In the rows, zero is written as 128.
Known rows:
[142 146  75 123 137 152 103 164 206 173 129  92 151 110 169  76  81 149
 122  65  83  77  55 156 171 110 113  86 144 155 114 113 171 165 209 155
  83  82  93]: grestan
[130 155 149 135 116 117 128 114 117 139 146 134 121 111 115 123 165 115
 121 147 140 119 138 113 133 138 123 123 121 130 130 116 113 104  97 150
 112 136 117]: stinur
[ 91 178  45 101 177 160  97 163 131 173 142 164 155 154  84  52  65 163
 151  69  76 141  89  58 121 142  81 105 147  93 107 115 169 153 112 197
  82 112  87]: kedul
[ 89 181 158 144  94  90 139 120 114 144 127 171  76 128 173  84 153 134
 116 140 114 181 174  74 168  84 136 166 145 130 105 159 105  65  99 129
 136 106 137]: grozo
[ 83 177 160 146  90  86 146 102 104 158 123 170  74 146 163  94 166 132
 106 162 138 178 176  91 169  88 153 158 140 130  89 172  89  62 111 128
 165 109 157]: tive
[140 127  97 105 159 145 133 130 101 132 138 169 159 147  65 105  99 142
 161 160 116 168 147 118  99 144  97 151 146 113 124 122  96 133 112 157
 137 154 108]: vofe
[123 152 162 145 113 128 115 118 117 127 141  88 124  94 161 173 174 140
 118 110 145 101 155 132 145 141 107 121 105 151 139 111 150 145 160 168
 138 141 143]: trasok
[148 129 109 114 144 142 136 100  99 146 131 167 169 179  60 119 128  99
 167 165 137 176 137 119  97 166 128 144 143 117 130 109  95 137 162 140
 138 143 137]: boni
[149 102 116 104 120 134 139 130 103 151 110 172 146 143  59  76  67 124
 144 161  78 124 164 160  98 105  81 103 144  72  90 174  84 158 102 104
 175 148 109]: tikom
[153  93  64  89  97 166 139 143 101 176  72  94  65 140  63 131  65 120
 162 122 139 176 171 170 126 148 182 109 106  74 167  92 102  88  86 159
 120 132 176]: fluro
[141  95 150 125 118 140 126 142 119 115  98  86 133 142 169 163 111 132
 111  84 121  81 113 166 140 128 145  97 114 150 135 132 168 163 173  92
 146 121 151]: gutruzor
[155 157 128 152  98 128 105  76 104 140 118 121 156 158 110 102 162  69
 118 134 128 170  77  59  99 148 164 126 121 116 115  97 131 151 124 143
  96 119 161]: drestis
[ 79 157  76 143 153 155  91 164 179 167 134  90 132 117 161  92  91 173
  99  65 109  78  63  95 140 112 104  92 136 154  88 117 169 160 179 194
  84 105  95]: fekladril
[151 114 159 149  94 107 120 116 139 162 125 105 108  92 148 159 138 132
  97 131  99  76 133 161 156  92 100  87 116 134  86 153 117 157 167 109
 169 121 134]: trufas
[143 132  91 104 162 145 135 130 101 130 139 165 163 153  69 103 105 128
 169 155 114 174 148 112  98 158 103 154 145 116 139 111 104 131 118 150
 124 151 109]: sastik
[114 108 101 121 144 148 135 140 105 110 131 151 163 167  60  94  77 133
 122 143 153 171 116 148  92 138 135 148 140 112 123 120 125 127  88 146
 116 111 110]: kiplun
[154 140  90 119 148 146 132 109  99 149 133 168 170 156  64 105 115  92
 175 156 121 178 107 108 103 156 124 130 146 130 135 103  98 143 175 141
 110 129 120]: tiskostas
[133 113 121 120 133 127 136 127  99 156 137 172 150 138  53 101  77 166
 129 170 111 144 165 141  95 108  84 122 143  90  78 170  83 142 106 160
 180 160 106]: skudram
[135 142 153 145 115 112 115 117 124 141 143  97 104 105 159 170 179 148
 105 130 146  87 129 123 143 131 136 109 105 152 117 122 153 125 144 147
 123 146 138]: detrol

Facts:
bitrul ζ a; getul ζ a; vadal ζ c; noplir ζ d; flutrus ζ d; tuklagrim ζ a
regru ζ f; sitas ζ c; plolabal ζ b; kadru ζ e; granil ζ a; puflel ζ a
paflok ζ e; rogri ζ a; detrol ζ d; grozo ζ f; gragror ζ f; rotus ζ b
nedru ζ a; lustu ζ c; stinur ζ b; zodir ζ b; fluzon ζ c; furodas ζ f
flelo ζ b; ladila ζ a; gidru ζ f; tadem ζ a; tritan ζ b; dibri ζ b
rubroklo ζ a; kipon ζ e; stasus ζ a; plidri ζ b; skibo ζ b; modetrak ζ b
figros ζ e; telo ζ f; fliguklum ζ a; noplum ζ a; stamedre ζ f; pasa ζ b
drezevo ζ b; drunu ζ f; riro ζ b; tugebir ζ c; klumu ζ e; trasok ζ d
tiskostas ζ c; busak ζ c; muzu ζ c; fluro ζ e; stiforer ζ c; grestan ζ a
briretrek ζ b; togol ζ b; boni ζ c; vavon ζ c; nagritrak ζ f; fliklen ζ c
drekles ζ d; nogror ζ d; plibuvik ζ d; gikodam ζ e; klori ζ c; statrum ζ b
fliklum ζ d; togom ζ d; nalon ζ a; totron ζ d; pigabri ζ c; skudram ζ c
skibe ζ a; bobros ζ f; binuflus ζ e; kladro ζ a; nagrel ζ b; stisum ζ c
tikom ζ c; tragros ζ a; damis ζ c; mipos ζ b; fleskek ζ d; fuve ζ d
tugrin ζ a; mopler ζ a; trufas ζ d; kedul ζ c; kaplus ζ d; temir ζ e
gutruzor ζ a; rumer ζ c; pleflin ζ b; fekladril ζ a; brurik ζ a; skigim ζ a
vabri ζ f; dirivuk ζ a; kima ζ e; stistezus ζ a; braplik ζ d; laska ζ e
plastum ζ e; kiplun ζ e; tive ζ f; plotrasken ζ d; sastik ζ c; drestis ζ b
dredrizik ζ a; togre ζ b; bratopla ζ d; pofis ζ b; klaflum ζ a; miska ζ a
trido ζ f; piplor ζ a; fovek ζ a; greplis ζ b; seto ζ a; duses ζ e
pumagrik ζ c; fatu ζ c; gobo ζ b; zamumul ζ e; varer ζ e; zipi ζ a
vofe ζ c; triplukar ζ d; grobrok ζ c; tuti ζ b; basi ζ a; kiflos ζ c
getul ω gragror; noplir ω fluro; flutrus ω pleflin; sitas ω granil; plolabal ω grobrok; granil ω busak
paflok ω tadem; rogri ω rumer; gragror ω briretrek; rotus ω plolabal; nedru ω skigim; lustu ω klori
zodir ω fliguklum; fluzon ω muzu; flelo ω nalon; gidru ω nedru; tritan ω zodir; dibri ω regru
rubroklo ω skudram; kipon ω fluzon; stasus ω totron; plidri ω flelo; figros ω boni; fliguklum ω rubroklo
pasa ω noplir; drezevo ω drunu; tiskostas ω drestis; muzu ω damis; fluro ω tuti; stiforer ω nagritrak
grestan ω nogror; briretrek ω fliklum; togol ω figros; boni ω flutrus; fliklen ω modetrak; nogror ω kedul
plibuvik ω vabri; klori ω dredrizik; nalon ω lustu; totron ω klumu; pigabri ω fleskek; skibe ω stiforer
tragros ω fatu; damis ω skibe; fleskek ω nagrel; fuve ω plastum; trufas ω brurik; kedul ω rogri
rumer ω plibuvik; pleflin ω tive; brurik ω tikom; skigim ω dirivuk; vabri ω fekladril; dirivuk ω kipon
laska ω noplum; drestis ω fuve; dredrizik ω gidru; pofis ω braplik; klaflum ω duses; trido ω drekles
seto ω klaflum; duses ω basi; grobrok ω plidri; tuti ω paflok; basi ω laska; vadal θ zamumul
vadal θ skigim; granil θ stamedre; granil θ skudram; granil θ vofe; granil θ dibri; nedru θ noplum
nedru θ miska; zodir θ stasus; furodas θ stistezus; flelo θ kiflos; flelo θ kladro; flelo θ mopler
tadem θ drestis; rubroklo θ kladro; rubroklo θ ladila; kipon θ damis; kipon θ kiplun; kipon θ skudram
kipon θ tive; kipon θ fatu; modetrak θ stamedre; modetrak θ riro; modetrak θ regru; modetrak θ flutrus
telo θ kladro; telo θ flutrus; telo θ tiskostas; telo θ laska; fliguklum θ getul; fliguklum θ plotrasken
drezevo θ skibo; drezevo θ plidri; tugebir θ kima; tugebir θ drestis; klumu θ stistezus; klumu θ tuklagrim
klumu θ busak; klumu θ puflel; klumu θ muzu; fluro θ skigim; fluro θ lustu; stiforer θ fatu
grestan θ ladila; nagritrak θ tugrin; nogror θ stasus; nogror θ nalon; bobros θ skibo; tikom θ skudram
mipos θ totron; fuve θ kiflos; fuve θ skibe; fuve θ pasa; trufas θ regru; temir θ stisum
temir θ trasok; temir θ tragros; gutruzor θ tritan; gutruzor θ miska; rumer θ triplukar; rumer θ statrum
rumer θ skudram; rumer θ regru; rumer θ flutrus; pleflin θ boni; pleflin θ drestis; pleflin θ tiskostas
vabri θ seto; braplik θ zipi; braplik θ detrol; dredrizik θ togre; dredrizik θ kima; dredrizik θ kiplun
piplor θ stisum; greplis θ triplukar; greplis θ togol; pumagrik θ skibe; varer θ busak; varer θ vavon
varer θ tiskostas; grobrok θ triplukar; grobrok θ kima; grobrok θ tugrin; grobrok θ gobo; tuti θ drunu
basi θ tragros

Rows:
No name comes twice in this set of rows, the named rows included.
[141  97 153 131 108 139 130 130 108 133  99  93 146 144 162 167 117 129
 111  92 139  82 113 167 140 132 155  95 111 149 119 132 165 164 199  94
 159 113 161] : fliguklum
[152 111  93  90 150 142 144 138 101 124 114 169 158 180 106  74  79  84
 175 143  84 146 153 157 132 160  95 117 145  96 157 120 105 148 118  90
 127 133 112] : pumagrik
[ 76 166  62 143 158 158  89 167 193 169 139  87 130 115 166  72  82 174
  97  63  95  80  59  85 145 111  93  91 139 148  84 114 173 162 180 197
  82  96  90] : rogri
[146 126 152 127  98 116 132 107 118 141 120 137 108 121 128  88 110  87
 112 144  92  97 147 143 137 120  94  98 115  88 118 139 106 140  89  98
 140 124 118] : greplis
[145 132 153 116 104 117 136 118 114 136 127 134 114 125 147  90 126  83
 124 138  92  96 148 150 150 139 105 101 113 104 147 122 114 136  93  95
 124 122 120] : mipos
[129  97 141 147 129 137 115 131 116 117 119  88 134 140 157 173 144 167
  98 100 159  98  95 145 108 123 163 121 119 155 103 125 168 157 160 137
 137 140 155] : tugrin
[113 135 143 109 134 103 134 131 105 123 144 142  87 170 146  92 167 122
 108 158 127 103 158 121 140 159 136 128 102 111 144 134 134  91  80 112
  99 151 115] : skibo
[ 91 164  92 109 130 125  94 164 177 170 122  97  68 153 177  53  94 146
  94  65  71  74  91  99 171 127  86  89 100 109 113 142 173 152 101 156
  81 111  93] : nogror
[109 173 158 125  92  91 146 124 113 138  93 170  73 145 175  67 115  88
 124 120  79 167 174 108 175  86 120 133 143 107 130 168 101  74  99  84
 144  95 143] : furodas
[148 108  94  89 148 144 141 134 102 119 108 166 155 176 106  74  80  83
 176 140  81 154 158 152 118 158  91 128 144  85 157 123 108 151 113  92
 135 138 115] : vadal
[148 132  83  96 163 140 142 139 101 136 143 170 163 154  74 100 118 120
 175 154 122 168 139 131 116 157 115 139 147 131 151 111 103 116 137 124
 111 143 104] : kiflos
[144 121 157 133 100 115 126 115 119 139 121  96 101 113 168 146 157  96
 111 113 104  78 138 152 159 129 124  93  99 139 129 130 151 153 149  97
 138 133 144] : braplik

Now the same nodes, written a new way:
Known rows:
[129 116 129 113 105 108 135 124  74 143 133 117 124 129 133 124 147 110
 110 130 136 125 141 149 139 133 119]: zodir
[128 127 137 133 125 139 128 116 111 132 132 122 132 134 115 133 116 127
 127 128 130 131 125 145 128 128 119]: puflel
[126 131 121 124 129 125 131 128 134 126 130 125 126 133 137 126 137 125
 132 127 129 130 130 127 125 129 124]: kadru
[129 135 114 126 139 126 138 108 152 126 132 130 119 124 137 129 134 123
 124 122 131 136 128 122 127 123 128]: kipon
[128 132 119 124 107 124 133 114 132 136 116 127 127 131 110 130 126 123
 120 135 151 132 127 131 132 130 114]: briretrek
[122 124 130 143 111 121 103 153  68 129 145 107 130 121 128 129 129 131
 134 135 139 120 137 114 129 130 126]: tiskostas
[130 111 126 137 112 133 131 144 160 111 135 143 132 125 133 123 137 137
 129 121 122 112 134 125 119 124 139]: togom
[130 112 125 137 118 131 133 146 169 116 134 143 130 123 132 123 136 137
 130 122 123 111 136 126 117 123 135]: kaplus
[127 130 124 139 123 123 136 124 136 129 139 122 129 126 129 127 138 125
 126 119 129 150 129 123 125 124 125]: varer
[129 125 131 119 130 133 125 121 117 128 124 125 126 134 119 131 116 128
 128 131 127 123 124 142 130 132 123]: zipi
[123 126 156 133 145 117 157 158 103 123 132 121 135 132 141 126 127 118
 130  95  96 145 125 128 131 135 115]: klumu
[124 131 107 131 151 129 112 134  74 127 140 127 135 130 151 130 143 133
 128 138 123 128 138 124 129 121 173]: sitas
[126 129 119 122 128 120 134 124 125 123 127 126 127 132 136 127 140 126
 125 121 131 135 129 121 127 128 135]: temir
[129 111 136 138  94 129 134 146 172 105 125 136 129 119 119 122 130 136
 129 120 139 108 131 121 119 127 118]: plibuvik
[127 126 130 128 108 124 113 148  79 137 123 116 127 129 124 133 110 121
 133 125 127 131 128 118 131 136  99]: drestis
[125 128 135 129 113 121 131 132 114 119 116 121 132 120 111 126 131 128
 127 131 147 121 127 119 132 131 119]: kedul
[127 130 124 130 135 127 127 125 121 129 122 133 134 124 132 127 139 128
 129 137 131 128 130 126 127 123 138]: klori
[129 118 169 123 127 116 147 133 120 141 128 136 125 119 132 116 129 103
 124 130 115 109 133 154 135 131  83]: skudram
[128 137 126 128 141 124 129 119 123 142 137 124 123 135 129 133 118 124
 128 128 135 127 126 131 133 129 111]: riro

Rows:
No name comes twice in this set of rows, the named rows included.
[131 112 132 141 109 139 117 145 171 117 139 143 124 121 138 123 119 132
 135 126 121 105 133 122 117 123 117] : triplukar
[133 129 149 127 131 137 133 125 172 131 101 132 129 122 108 134 102 124
 126 117 116 147 116 132 128 135 102] : tadem
[126 136 135 135 140 121 141 121 142 128 140 120 124 117 137 122 152 129
 128 126 120 148 125 113 122 124 130] : telo
[128 137 153 126 151 127 156 121 207 126 105 143 129 117 136 119 136 116
 132 127  99 146 116 124 119 126 113] : nagritrak
[135 148 119 120 123 141 152  87 220 137  97 149 130 131  92 133 108 125
 130 138 155 147 116 127 124 124  98] : nagrel
[132 126 116 128 130 138 120 100 140 131 124 127 121 118 128 135 118 125
 118 130 128 137 128 135 131 126 139] : dredrizik
[134 112 142 133 108 134 148 134 217 114 115 156 132 120 111 119 126 129
 128 122 126 119 126 132 117 125 109] : fliklum
[122 153 151 129 181 142 137 152 174 115 105 138 136 140 138 128 111 140
 157 112  93 147 106  97 121 132 137] : drunu
[128 125 111 131 101 122 108 115 105 124 141 103 122 122 108 134 128 142
 119 134 156 126 131 122 133 133 140] : grestan
[129 132 117 134 136 130 122 119 125 126 123 130 126 110 137 131 134 126
 121 133 133 138 136 119 131 121 152] : grobrok
[130 126 136 135 133 142 146 151 211 109 115 155 136 130 119 127 108 141
 142 112 112 123 122 117 117 126 129] : drekles
[127 126 151 119 127 120 150 145 150 125 115 129 127 134 123 124 122 122
 134 110 119 134 122 123 128 139  97] : plastum

